Below is a small trained network, with its code and all its weights. Each question gives an input and a class and asks what happens when units are switched off, that is, made to give their printed mean instead of their output.

import numpy as np


def w(rows, s, z=0):
    codes = np.array(rows[::2]) - 128.0
    scale = np.full(codes.shape[1], s)
    scale[-1] = z or s
    return codes * scale


def f(y):
    return np.maximum(y, 0)


def log_softmax(a):
    a = a - a.max(-1, keepdims=True)
    return a - np.log(np.exp(a).sum(-1, keepdims=True))


def net(x, mask):
    res = np.array(x, float).reshape(1, 8) / 4 @ E
    y = f(res @ A[0][:, :-1].T + A[0][:, -1])
    res = res + np.where(mask, y, B[0][:, -1]) @ B[0][:, :-1]
    return log_softmax(res[-1] @ U[:, :-1].T + U[:, -1])


A, B = {}, {}
E = w([
[120,106,207,50,182,129,184,121,230],'x0',
[125,125,126,130,131,125,129,125,129],'x1',
[180,111,152,225,114,130,109,139,211],'x2',
[1,139,124,140,61,127,108,136,179],'x3',
[150,228,76,128,100,127,225,191,150],'x4',
[102,239,128,149,210,128,88,78,146],'x5',
[166,114,28,82,112,126,93,82,184],'x6',
[131,131,129,124,127,121,122,134,128],'x7',
],0.0091)
A[0] = w([
[111,87,161,125,142,130,67,103,113,9],'neuron 0',
[129,143,110,130,136,143,149,161,135,33],'neuron 1',
[164,131,146,188,120,127,110,140,172,23],'neuron 2',
[118,195,147,144,173,133,80,84,127,37],'neuron 3',
[126,125,59,100,114,135,97,103,186,56],'neuron 4',
[150,77,146,111,76,114,187,147,129,70],'neuron 5',
[8,152,119,142,63,117,112,148,181,14],'neuron 6',
[118,142,202,173,135,120,153,152,94,71],'neuron 7',
[155,110,136,228,100,133,104,138,201,109],'neuron 8',
[149,177,102,138,118,142,180,167,135,19],'neuron 9',
[126,136,103,161,95,140,94,148,82,36],'neuron 10',
[117,141,105,171,88,115,90,130,69,46],'neuron 11',
[124,70,158,136,148,136,60,101,103,63],'neuron 12',
[233,137,130,121,182,124,152,130,90,4],'neuron 13',
[146,127,134,170,121,125,127,137,155,43],'neuron 14',
[104,114,193,61,145,143,169,117,192,1],'neuron 15',
[73,136,106,62,121,125,130,123,64,56],'neuron 16',
[121,148,82,164,89,132,107,118,74,52],'neuron 17',
[143,178,101,132,99,122,185,172,124,41],'neuron 18',
[128,123,105,173,108,145,127,114,86,33],'neuron 19',
[124,128,104,148,126,143,108,153,99,21],'neuron 20',
[152,50,140,114,77,128,132,164,105,41],'neuron 21',
[126,195,136,145,190,113,118,92,145,61],'neuron 22',
[67,141,210,174,137,141,149,180,82,51],'neuron 23',
[123,161,105,114,130,127,141,175,145,90],'neuron 24',
],0.013,0.011)
B[0] = w([
[112,141,150,157,99,108,212,68,169,173],'neuron 0',
[116,107,139,139,132,133,154,95,168,136],'neuron 1',
[96,119,110,56,173,118,184,126,92,165],'neuron 2',
[63,110,71,129,95,183,112,195,146,209],'neuron 3',
[209,107,73,105,81,94,73,100,109,206],'neuron 4',
[75,146,83,144,124,148,73,162,138,203],'neuron 5',
[160,3,184,185,134,188,129,122,52,246],'neuron 6',
[168,114,66,90,104,119,80,104,144,209],'neuron 7',
[105,180,153,31,167,123,164,127,66,254],'neuron 8',
[80,129,141,161,90,115,169,63,176,184],'neuron 9',
[155,124,149,137,174,123,134,156,193,182],'neuron 10',
[159,129,138,137,187,116,136,160,199,209],'neuron 11',
[86,168,129,174,86,107,213,56,169,218],'neuron 12',
[146,2,181,161,119,164,128,124,68,215],'neuron 13',
[114,112,130,87,144,125,166,126,116,142],'neuron 14',
[191,152,146,173,224,79,134,176,196,215],'neuron 15',
[100,172,157,44,169,141,180,125,84,217],'neuron 16',
[159,143,137,131,199,91,124,159,179,213],'neuron 17',
[75,163,146,158,104,118,173,60,162,206],'neuron 18',
[153,114,133,145,174,115,126,146,171,159],'neuron 19',
[150,117,143,111,145,135,134,138,155,139],'neuron 20',
[66,140,66,134,102,185,101,185,151,193],'neuron 21',
[78,95,86,139,85,154,111,197,148,222],'neuron 22',
[203,118,57,76,79,94,89,92,125,237],'neuron 23',
[117,138,136,140,105,120,147,89,135,179],'neuron 24',
],0.011,0.0079)
U = w([
[174,144,137,162,222,98,119,177,202,97],'0',
[64,157,135,174,68,116,174,18,158,102],'1',
[38,132,64,132,87,176,78,221,128,102],'2',
[153,44,183,177,126,170,115,113,22,127],'3',
[91,177,141,1,182,123,157,122,42,106],'4',
[224,131,50,73,63,99,60,69,122,112],'5',
[120,166,150,134,117,125,88,133,100,253],'6',
],0.0096,0.025)

Each question gives the input, the list of numbers given to net, and the class t.
The units are the neurons (one row each of A and B). Each row of codes is followed by its name. A weight is (code - 128) times the scale printed after its matrix; where a second scale follows, it is the last column's (A, B and U).
mask holds one flag per neuron, in row order. A switched-off neuron (its flag False) gives its mean, the last column of its row in B, instead of its output. The means were averaged over made-up inputs and are rounded, as every weight is.
A unit's drop is (log p(t) with every unit on - log p(t) with that unit switched off) / (log p(t) with every unit on - log p(t) with every unit switched off).
The circuit of an input: a set's keep is (log p(t) with only the set's units on - log p(t) with every unit switched off) / (log p(t) with every unit on - log p(t) with every unit switched off). Starting from the 12 units with the biggest drops (on a tie, the unit counted first), units are removed one at a time, each time the one whose removal leaves the highest keep (on an exact tie, the one counted first), for as long as the keep stays at least 0.8.
circuit, biggest first: the units of the circuit, biggest drop first
unit that matters most: the unit with the biggest drop
top k neurons: the k neurons with the biggest drops, biggest first
drop of u: that unit's drop, to one decimal
input [6,3,-7,5,-6,8,-7,-3], class 2: unit that matters most	neuron 3
input [-8,2,-7,3,3,2,4,4], class 0: circuit, biggest first	(neuron 17; neuron 11)
input [3,-5,4,-7,-2,7,0,-4], class 2: circuit, biggest first	(neuron 22; neuron 3)
input [8,-8,-7,8,-6,-4,-5,-5], class 0: top 3 neurons	(neuron 15; neuron 13; neuron 8)
input [-4,4,-2,7,7,4,0,-1], class 1: top 4 neurons	(neuron 18; neuron 9; neuron 13; neuron 24)
input [-7,-5,7,7,8,-8,8,7], class 1: top 2 neurons	(neuron 18; neuron 9)
input [-6,-7,7,-8,8,-2,-2,-6], class 1: top 2 neurons	(neuron 18; neuron 9)
input [4,-3,3,-6,-1,-6,5,3], class 2: circuit, biggest first	(neuron 21; neuron 5)
input [7,-4,-5,-8,2,-8,-5,1], class 2: top 3 neurons	(neuron 5; neuron 21; neuron 6)
input [-3,-6,6,1,4,4,-2,-8], class 4: top 2 neurons	(neuron 8; neuron 2)
input [3,-5,-4,5,-3,-3,2,-7], class 3: top 2 neurons	(neuron 6; neuron 8)
input [-7,-4,0,5,-3,-6,-7,6], class 0: top 2 neurons	(neuron 11; neuron 10)
input [0,1,-6,-7,7,1,7,4], class 1: top 3 neurons	(neuron 18; neuron 9; neuron 6)
input [5,7,-6,6,5,7,-1,-7], class 2: circuit, biggest first	(neuron 22)
input [-6,-6,7,7,-1,8,4,5], class 2: top 2 neurons	(neuron 3; neuron 22)
input [-6,-3,-3,6,2,0,-7,2], class 5: top 4 neurons	(neuron 23; neuron 7; neuron 15; neuron 13)
input [-8,6,-7,3,-5,8,-7,6], class 0: top 3 neurons	(neuron 11; neuron 17; neuron 10)
input [6,0,-6,-6,-6,-6,0,-6], class 0: top 3 neurons	(neuron 15; neuron 6; neuron 8)
input [-3,2,2,-8,2,-2,8,-5], class 3: top 2 neurons	(neuron 13; neuron 23)
input [-7,5,6,-4,-3,7,-3,6], class 0: top 2 neurons	(neuron 11; neuron 17)
input [6,4,-1,-2,8,5,-5,1], class 1: circuit, biggest first	(neuron 9)
input [-5,3,5,-3,-8,-5,-8,2], class 1: drop of neuron 0	0.3
input [-3,2,-5,-3,-8,-4,-7,-3], class 1: drop of neuron 12	0.6
input [3,0,-5,8,-6,3,-6,-6], class 3: drop of neuron 6	2.1
input [-6,8,1,-1,-8,-8,5,2], class 1: drop of neuron 22	0.1
